In the rows, zero is written as 128.
Each row is followed by its class.
[ 71 100 113 127 142 147  92 140 164 102  96 123 116 143 129  77 117 161
 127  92 113 155 145 158 144 143 172 143 192 135 117 146 133 102 141 106
 156 103  95 164 146] : z297
[118 119 110 167 144 128 107 144 147  85 147 100 144  84 144 129 123 115
 124 142 104 149 130 135 102 134 142 146 111  95 101 125 110 186 160 160
 162 108  65 133 126] : z340
[ 70 124 129  85  96  91 101 145 113 114  95 103  80  84 146 135 162  43
 158 134  80 164 209  66 107 126 114 188 121 173  98 135 118 208 116 113
 163 100 111 162 186] : z637
[ 97  88 121 144 146 128 127 160 158 109 138  99 147 141 113  86 151 143
 145 112 119 141 106 176  99 139 146  96 138  95 126  98 139  92 155 111
 164 104 113 122 115] : z973
[ 86 101 119 117 104 107 114 141 137  75 109  89 115  73 152 111  82  92
 121 112 107 167 171 114 118 115 104 168 127 131  97 182  68 161 141 138
 162 112  60 147 158] : z754
[100 100 110 132 133 129 103 170 138 109 151 119 133  64 137 138  75  90
 118 109 114 158 154 133 118 126 134 167 124  99 116 175  90 180 168 141
 166 116  73 162 119] : z637
[106  79 127 151 115  79  89 153 129 137 105 182 155 248 113  71 179 115
 172  86 129 201 131 172 193 155 117 151 213  83 116 115 196 146 149  93
 178  47 164 156 115] : z470
[138 138 154 160 195 155 171 173 145  95 100 153 143 157  90 119  75 160
 121  77 154 189 120 117 154 147 126  93 122 105 193 119 195 120 101 148
 197 137 118 117 130] : z846
[122 110 134 132 148 135 122 169 153  71 143 135 127  77 109 163  16  85
 132  98 151 186 132 128 133 131 133 111 122  88  99 193 152 185 161 158
 169 152 107 188 117] : z637
[168 111 122 169 164 168 155 163 122 108 114 204 133 136  95  97 144 137
 130 150 105 192 129  98  72 125  98 123 165 142 179 111 174 164 109  97
 182 111 114 106 115] : z297
[100  90 113 140 117 132 109 181 133 126 134 138 169  89 225 103  87  79
 127 118  91 157 186 124 154 141 141 188 157 133 115 124 104 182 145 139
 135  75  70 132 156] : z297
[ 85  84 117 129 149 142 117 139 161 119 145 105 140 153 124  65 125 173
 126  76 124 161  97 171 128 131 147 100 132  95 109 103 177 110 150 119
 167  99  99 139 124] : z754
[ 97 107 116 127 118 156 120 149 136 136 152 146 142 143 137 117 138 143
 138 131 132 121 122 180 100 125 128 115 154 141 104  79 143 105 159 117
 137 120 148 124 102] : z973
[103 113 109 143 134 139 131 170 146 102 149 113 128 100 139 124  89  74
 109 119 113 156 159 104 128 118 126 130 141 104 125 158  86 174 167 138
 147 121  68 137 146] : z470
[ 83  99 107 140 127 149 102 163 144 122 169 114 133 190 110 102 169 176
 106  79 133 148 130 177 109 118 131 110 125 126 115 109 120 141 165 139
 182  77 101 130 109] : z846
[165 123 105 145 126 146 164 207 150 115  80 146 129 160 103 117  73 110
 119 144 102 194 129 126 126 109 119  80 164 128 193 158 149 145 139 104
 177  87 128 144  96] : z754
[ 74 120 154 145 166  99 144 140 113  95 138  80 165  62 172 152  93 111
 164 148  85 122 168 145 107 121 116 170  61  92 107 122 127 207 135 137
 180 140 105 118 131] : z340
[ 93 158 132 133 115 121 141 169 150 112  75  79 101  84 161 142 100  87
 140 131  90 126 164 100  88 127 135 100 115 119 120 136  70 191 132 144
 143 109  92 163 137] : z470
[ 88 107 140 134 154 115 131 170 120 139 144 129 140  77  91 101 141  88
 119 124 113 154 172 100  89 120 128 204 110  67 118 124 131 201 146 180
 152  99  79 137 119] : z340
[136 132 133 149 112 155 146 190 158 134  76 144 126 188 102 119  69 112
 124 117  88 184 145 124  88 109 126 100 188 104 137 121 159 130 133 131
 172  81 110 160 100] : z340
[114 120 155 131 126 145 157 226 151 111  77 153 124 165 138  91  86 103
 124 124  83 203 135 140 125 106 107 102 178 118 192 159 114 130 118 102
 203  70 138 131 116] : z846
[121 101  70 126 173 170 147 202 132 101 134 145 148 134  78  84  99 102
 140 132  86 218 108 119 142 111 133  78 183  76 180 106 174 104 132  71
 179  47 136  62  96] : z470
[162 118 140 152 117 122 178 189 153  94  96 143 127 170  98 127 109  91
 151 146  78 172 167 130 121 131 129  80 167 144 152 152 153 127 117 108
 169  77 149 137 130] : z556
[ 59  85 118 121 145 123 118 146 143 145 142 109 146 131 131  75 142 171
 121 103 134 138 104 181 114 142 160 133 122 101 140 110 136 140 166 137
 171 101 123 117 107] : z556
[137 118 130 139 133 137 162 191 150 111 101 134 119 175 102 126  97 113
 124 115 111 164 127 132 114 134 139  82 150 132 181 125 163 128 115 108
 165  93 141 134 103] : z973
[ 98 119 141 127 113 138  96 132 127  98 122  94 120  99 129 162 112 120
 133 122 104 154 166 129  96 125 130 181 140 134  74 160 123 158 138 171
 187 104  69 162 182] : z297
[ 71 105 111 134 136 120 131 164 140 109 116  77 133  80 158 118  80  94
 124 132  75 148 171 116 109 114 126 136 118  84 100 159  89 174 137 148
 146 123  59 158 134] : z637
[152 159 125 165 122 153 145 179 144 134  75 189 119 188  76 125  87 124
  84  36 102 190 185 149 121 114 118  91 147 129 175 111 161  83  48  84
 163  81  77 115  77] : z297
[138  97 120 164 141 144 107 130 149 128 145 104 171 147 157 105 154 168
 135  87 119 123 106 162 129 152 152  88 125 112  97  97 174  83 124  82
 146 102  59 122 167] : z754
[ 81 109 107 136 149 142 138 165 127 113 121 117 136  93 122 133  78 102
 131 136 116 154 184 114  94 119 122 129 120  92  96 159 102 182 143 155
 165 131  69 144 132] : z556
[124 125 131 147 143 162 149 194 142 121 103 178 135 162  94 109  71 136
 118 113 119 198 126 141 133 119 153 103 178 117 168 138 161 123 143 125
 172  92 139 150  97] : z340
[ 94 101 100 149 133 141 108 124 149 143 131 128 156 150 177  93 139 187
 122 112  99 125 115 161 103 130 135 115 131 142 119  88 150 124 136  90
 149 122  96 118 122] : z637
[108 108 140 137 111 122  92 150 135 110 156 121 118 117 102 105 153 128
  89 108 133 168 113 186 109 131 154 125 132 178 111 152 112  95 160  93
 148  65  88 122 167] : z470
[130 112 122 146 131 150 151 179 123 106  98 160 105 181 106 117  90 104
 103 119 115 188 112 130 119 123 130  97 177 116 163 119 137 142 127 124
 183  76 142 147 105] : z340
[ 87  81 120 120 113 127 108 147 152 140 150 114 138 155 121  87 155 194
 130 126 122 111  92 163  82 137 164 122 152 110 121 119 140 106 159 134
 157 103 119 150 102] : z556
[ 91  92 130 132 134 110 150 156 139  86 132  53 111  97 137 122 105  79
 104 107 122 141 160 116 110 139 139 114 116  95 116 106 103 163 149 176
 154 130  59 170 163] : z470
[135 109 137 154 118 106 136 176 138 111 102 133 129 185 108 122 118  98
 114 106 128 173 139 161 134 133 115 121 160 125 161 122 144 154 151 114
 186  77 129 140 122] : z470
[153 130 158 148 170 166 127 141 131  91  83 108 112 158 144  95 104 139
 149  97 108 185 126 160  89 163 133  88 154 172 126 101 145 107 121 143
 180  89  96 101 147] : z470
[129 118 129 147 122 139 140 176 145 102  95 162 110 161 111 118 106 104
 109 131 111 188 125 147 126 123 125 100 170 151 160 120 147 138 133  96
 181  92 148 149 116] : z637
[ 88  78  96 133 143 139 113 139 155 151 176 116 132 150 117  97 148 175
  83  69 126 123  84 194 141 140 141 139 130 100 147 129 166 129 154 135
 171  97 120 111 115] : z637
[136 143 134 150 146 152 141 171 145  94 103 188 100 146 131  99 109 110
 136 122  79 186 113 107 111 134 124 122 173 139 169 136 140 162 112 109
 190  93 134 127 116] : z470
[ 70  92 175 163 156 103 129 150 151  68 100  62 144  98 134 122 103 121
 124  99 115 128 176 121  80 140 136 159 106  65  91 138 125 212 116 155
 174 122  37 167 156] : z340
[130 122 135 149 155 142 162 162 136 111 111 162 126 181 103  97 118 131
 134 109 106 183 134 133 139 132 132 100 151 112 181 122 163 144 114 113
 180 104 142 122 103] : z556
[101 123 125 157 141  98 127 145 131  86 118  94 119  84 104 133  91  63
 123 131 106 155 154  98  66 137  98 171 103 106  86 191 137 225 145 157
 140 147  53 148 148] : z973
[148 122 131 158 132 152 138 187 127  99 132 202 111 158 130 137 149  99
 127 147 109 191 120 136 133 145 123  84 155 164 184 124 140  88  76  83
 199 120 127 107 121] : z973
[101 133 113 160 105  97 151 185 120  87  83 180 151 150 173  80  99 122
 139 134  59 158  83 113 171 124 121 130 183 123 176 167 163 143 115  51
 152 104 159 135 121] : z754
[128 100 114 132 122 110 143 199 131 123  86 174 154 145 145  85  70  88
 120  87 144 202 110 165 174 135 114 120 161 105 181 151 150 157 150 116
 176  87 160 117  90] : z754
[115 108  97 145 142 108 119 161 102 145 130  31 138 110  46 174 109 107
  86 111 167 159 147 140 100 118 135 130  78  36 116 147 142 214 186 204
 149 106  41 191 115] : z297
[ 95  86 120 120 100 115 108 130 146 126 161 135 137 125 158 100  92 152
 104 127 125 118  70 184 153 122 134 156 167 132 136 135 103  29 168  89
 152 104 142 120 135] : z340
[ 91  94 104 140 138 122 119 134 162 115 131 109 117 162 113  65 147 151
  99  79 114 140 100 164 107 136 154 129 151 107 138 111 152 139 162 134
 157 115 108 146 109] : z297
[115 119 131 139 135 135 131 128 134  84 109  95 120  41 178 147  90  97
 141 130 100 154 135 110 114 154 142 146 146 126 121 177  85 205 153 153
 159 130  80 158 188] : z470
[150 108 136 147 126 159 166 201 131 114 110 167 118 148 161 133  88 109
 130 150  97 181 141 107 101 121 116  52 152 143 158 122 112 137  98 104
 179  85 114 143 131] : z470
[ 61  82 111 123 136 118 120 114 137 118 154 129 135 140  94  85 157 166
 134 121 112 136  77 168 110 137 146 117 163  97  87 130 143  75 142 122
 159  99 150 102 125] : z470
[131 104 149 193 130 171 148 136 142  81 133 149 101 195 135 118 162 135
  49 119  88 201 121 146 143 113 146 112 181 137 203 125  72 169 127 116
 202 106  82 165 141] : z637
[101 103 125 137 139 139 122 154 134 111 129  99 123 114 130 138  94  66
  98 108 108 159 182 115  85 114 152 146 126 104 108 150  67 181 149 152
 167 116  51 155 133] : z297
[159 130 136 158 152 155 152 186 139  95 106 151 114 164 112 106  92  78
 109 115  97 192 121 131 144 114 120  94 167 117 184 139 137 145 139  89
 166  92 134 132 115] : z637
[136 133 136 139 106 145 164 225 127 132  88 154 128 157 109 122  83 119
 113 135 113 181 164 146 105 108 123  93 148 154 183 150 113 153 138 132
 167  62 138 132  92] : z556
[ 93  88 134 124 161 113 128 147 153 118 159  99 133 145 100  65 160 147
 133  98 124 131  92 154  91 150 168 120 124 125 140 131 119 122 177 127
 151 101 145 111 100] : z846
[134 138 114 150  82 121 156 205 152 119  75 127 108 192 113 124 130  92
 106 131  98 168 155 142 113 118 122  76 160 147 174  88 137 124 118 116
 152  79 126 155 100] : z973
[117 114 118 132 152 158 146 185 163 123  94 155 124 156  88  98 116 145
 124  96 112 187 155 122  99 141 158  85 155 128 160 109 129 106  98 132
 178  74 112 127  92] : z846
[ 81 101 106 147 127 109 133 161 161  96 121  94 140  83 163 134  90 110
 114 144  95 152 167 127 125 112 128 118 103 105 106 164 101 198 143 135
 154 126  74 166 147] : z637
[ 91  94 109 139 147 138 119  91 150 101 150 102 133 143 125 107 149 184
 130 120 100 125 100 162 100 139 160 133 145 128 122 133 126 116 145 112
 149 133 111 122 123] : z973
[114 122 147 156 116 142 159 203 152  76 128 187  97 161  82 110 143 112
 100 113 118 207 122 140 140 109 134  76 153 113 191 128 132 152 114  97
 213  78 141 163 117] : z556
[132 114 152 153 116 124 161 163 160 116 119 143 105 233  89 112 144 133
  99 114 143 178 113 171 135 111 111  56 136 132 148  97 201 149 137 136
 177 110 169 170 118] : z297
[131 123 133 160 151 141 135 192 169 128  92 180 125 171 118  94 118 107
 102 137 117 181 122 134 140 118 135 104 159 111 189 125 144 161 130  81
 171  94 136 145  96] : z637
[ 85 110 149 155 145 134 124 150 171 107 111  44 132  81 134 131  81  94
 112  92 128 155 170 141 127 143 117 145 121  80 118 213  99 214 152 162
 133 127  36 141 167] : z973
[160 126 136 163 138 139 144 161 133 111 117 171 140 171 110 141 114 113
 141 131 126 164 119 145 114 152 137 115 160 154 162 110 155 112 132 114
 173 112 148 117 102] : z973
[138 127  90 158 164 146  92 150 143 146 151 130 149 149 130  78 130 145
 110  96  87 132  74 149 109 149 168 161 149 108 133 135 152 103 173 150
 149 106  81 101 105] : z637
[136 112 143 168 138 146 145 200 136 118 117 169 135 179  95 125 126 104
 118 159 107 203 122 124 117 111 113  92 159 110 170 138 165 143 117  92
 200  89 122 134 119] : z297
[163 130 121 175 152 152 131 168 140 108  94 142 124 138 151 114  96 111
 131 140  67 172 119 114  54 149 142 103 159 154 147 151 108 148 127 110
 181  98  64 120 128] : z470
[121 124 152 116 132 151 101 152 164 106  90  69 103  52 130 164  82  62
 117 143  90 147 199 120  95 112 133 178 149  98 103 209  59 214 137 149
 149  97  55 169 153] : z637
[ 85  98  98 134 142 120  91 176 158 126 130 121 134 137 134  60 134 154
 104  88 124 142  99 166 140 145 164 134 142 108 126 114 168 113 159 132
 145  96  92 151 123] : z637
[ 80 112 144 133 139 143 138 158 106 106 156 114 116  44 115 140  85  76
 152 141  90 128 159 100  83 144 100 206 151 118  97 176 125 171 151 150
 139 136  89 149 153] : z973
[ 97  92 112 157 145 149  79 127 144 111 148  97 131 139 106  91 179 153
 134 122 110 154 116 171  85 145 145 127 162 149 104 134 141  99 169  79
 173 110  66 121 156] : z297
